Here is a tiny trained network, its code and every weight. The questions are about switching its units off for an input and a class, where a switched-off unit gives its printed mean instead of its output.

import numpy as np


def w(rows, s, z=0):
    codes = np.array(rows[::2]) - 128.0
    scale = np.full(codes.shape[1], s)
    scale[-1] = z or s
    return codes * scale


def f(y):
    return np.maximum(y, 0)


def log_softmax(a):
    a = a - a.max(-1, keepdims=True)
    return a - np.log(np.exp(a).sum(-1, keepdims=True))


def net(x, mask):
    res = np.array(x, float).reshape(1, 5) / 4 @ E
    y = f(res @ A[0][:, :-1].T + A[0][:, -1])
    res = res + np.where(mask, y, B[0][:, -1]) @ B[0][:, :-1]
    return log_softmax(res[-1] @ U[:, :-1].T + U[:, -1])


A, B = {}, {}
E = w([
[128,130,133,120,134,128,126,138,128],'x0',
[163,129,14,131,213,154,136,126,103],'x1',
[75,120,129,74,136,11,140,93,58],'x2',
[177,39,117,111,116,84,224,199,136],'x3',
[138,119,135,128,130,137,130,119,122],'x4',
],0.011)
A[0] = w([
[60,128,150,105,136,93,134,104,77,161],'N0',
[157,188,186,234,78,242,111,170,232,91],'N1',
[170,142,151,187,88,193,69,153,234,195],'N2',
[161,154,150,170,108,181,118,163,145,182],'N3',
[112,229,126,183,198,190,11,53,123,204],'N4',
[129,88,255,118,2,82,118,177,225,140],'N5',
[69,200,206,129,78,99,70,55,96,138],'N6',
[170,131,22,120,202,140,135,142,107,166],'N7',
[113,247,79,174,176,216,25,40,143,2],'N8',
[32,168,192,111,122,100,52,35,72,138],'N9',
[129,11,143,81,79,73,210,176,149,25],'N10',
[251,61,62,168,171,184,184,214,177,117],'N11',
[54,189,222,83,61,80,71,51,88,138],'N12',
[151,147,39,111,244,115,130,83,64,89],'N13',
],0.0054,0.0079)
B[0] = w([
[87,132,116,130,82,174,99,113,153,180],'N0',
[129,157,72,46,63,79,151,61,51,211],'N1',
[158,119,155,121,135,49,189,153,72,225],'N2',
[161,99,159,184,156,112,123,168,139,190],'N3',
[104,171,88,41,55,83,136,58,59,252],'N4',
[144,135,115,86,113,26,188,117,29,214],'N5',
[100,109,128,151,167,183,83,150,206,199],'N6',
[157,89,178,177,202,149,124,200,142,204],'N7',
[219,60,201,186,183,20,204,253,51,192],'N8',
[65,109,128,144,126,208,76,140,178,205],'N9',
[105,164,94,59,94,77,133,59,83,170],'N10',
[105,138,152,189,163,211,77,174,197,211],'N11',
[75,142,110,164,151,186,75,114,179,209],'N12',
[159,147,98,67,98,57,179,105,46,185],'N13',
],0.007,0.011)
U = w([
[112,148,112,79,99,111,138,78,103,16],'0',
[150,108,148,132,145,94,162,154,102,159],'1',
[111,122,143,191,165,190,88,145,251,254],'2',
],0.014,0.00041)

Each question gives the input, the list of numbers given to net, and the class t.
The units are the neurons (one row each of A and B). Each row of codes is followed by its name. A weight is (code - 128) times the scale printed after its matrix; where a second scale follows, it is the last column's (A, B and U).
mask holds one flag per neuron, in row order. A switched-off neuron (its flag False) gives its mean, the last column of its row in B, instead of its output. The means were averaged over made-up inputs and are rounded, as every weight is.
A unit's drop is (log p(t) with every unit on - log p(t) with that unit switched off) / (log p(t) with every unit on - log p(t) with every unit switched off).
The circuit of an input: a set's keep is (log p(t) with only the set's units on - log p(t) with every unit switched off) / (log p(t) with every unit on - log p(t) with every unit switched off). Starting from the 12 units with the biggest drops (on a tie, the unit counted first), units are removed one at a time, each time the one whose removal leaves the highest keep (on an exact tie, the one counted first), for as long as the keep stays at least 0.8.
units of the circuit, in order: the units of the circuit, biggest drop first
k most important neurons: the k neurons with the biggest drops, biggest first
drop of u: that unit's drop, to one decimal
input [-4,1,-4,7,0], class 2: units of the circuit, in order	[N11]
input [-2,8,-1,-4,6], class 1: 2 most important neurons	[N8 N7]
input [1,-6,-5,0,-3], class 0: 3 most important neurons	[N1 N8 N7]
input [-4,-6,-6,0,3], class 0: 2 most important neurons	[N1 N8]
input [-3,-7,-7,0,8], class 0: 3 most important neurons	[N1 N8 N7]
input [-5,-2,-8,-8,2], class 0: 2 most important neurons	[N4 N1]
input [8,-6,-8,0,-4], class 0: 2 most important neurons	[N1 N8]
input [-8,1,-7,0,8], class 1: 2 most important neurons	[N1 N2]
input [1,7,-7,0,0], class 1: 2 most important neurons	[N2 N1]
input [4,1,-5,7,6], class 2: 2 most important neurons	[N11 N4]
input [5,-7,4,5,-5], class 0: 2 most important neurons	[N10 N8]
input [1,-5,2,3,5], class 0: 2 most important neurons	[N8 N7]
input [7,0,7,8,-7], class 0: 2 most important neurons	[N10 N8]
input [0,-6,5,8,-1], class 0: units of the circuit, in order	[N10]
input [4,2,-4,-8,3], class 1: drop of N2	0.2
input [4,3,-8,-4,-6], class 1: drop of N8	0.4
input [1,7,-8,-2,-6], class 1: drop of N1	0.0
input [7,-1,5,4,-6], class 0: drop of N8	0.6
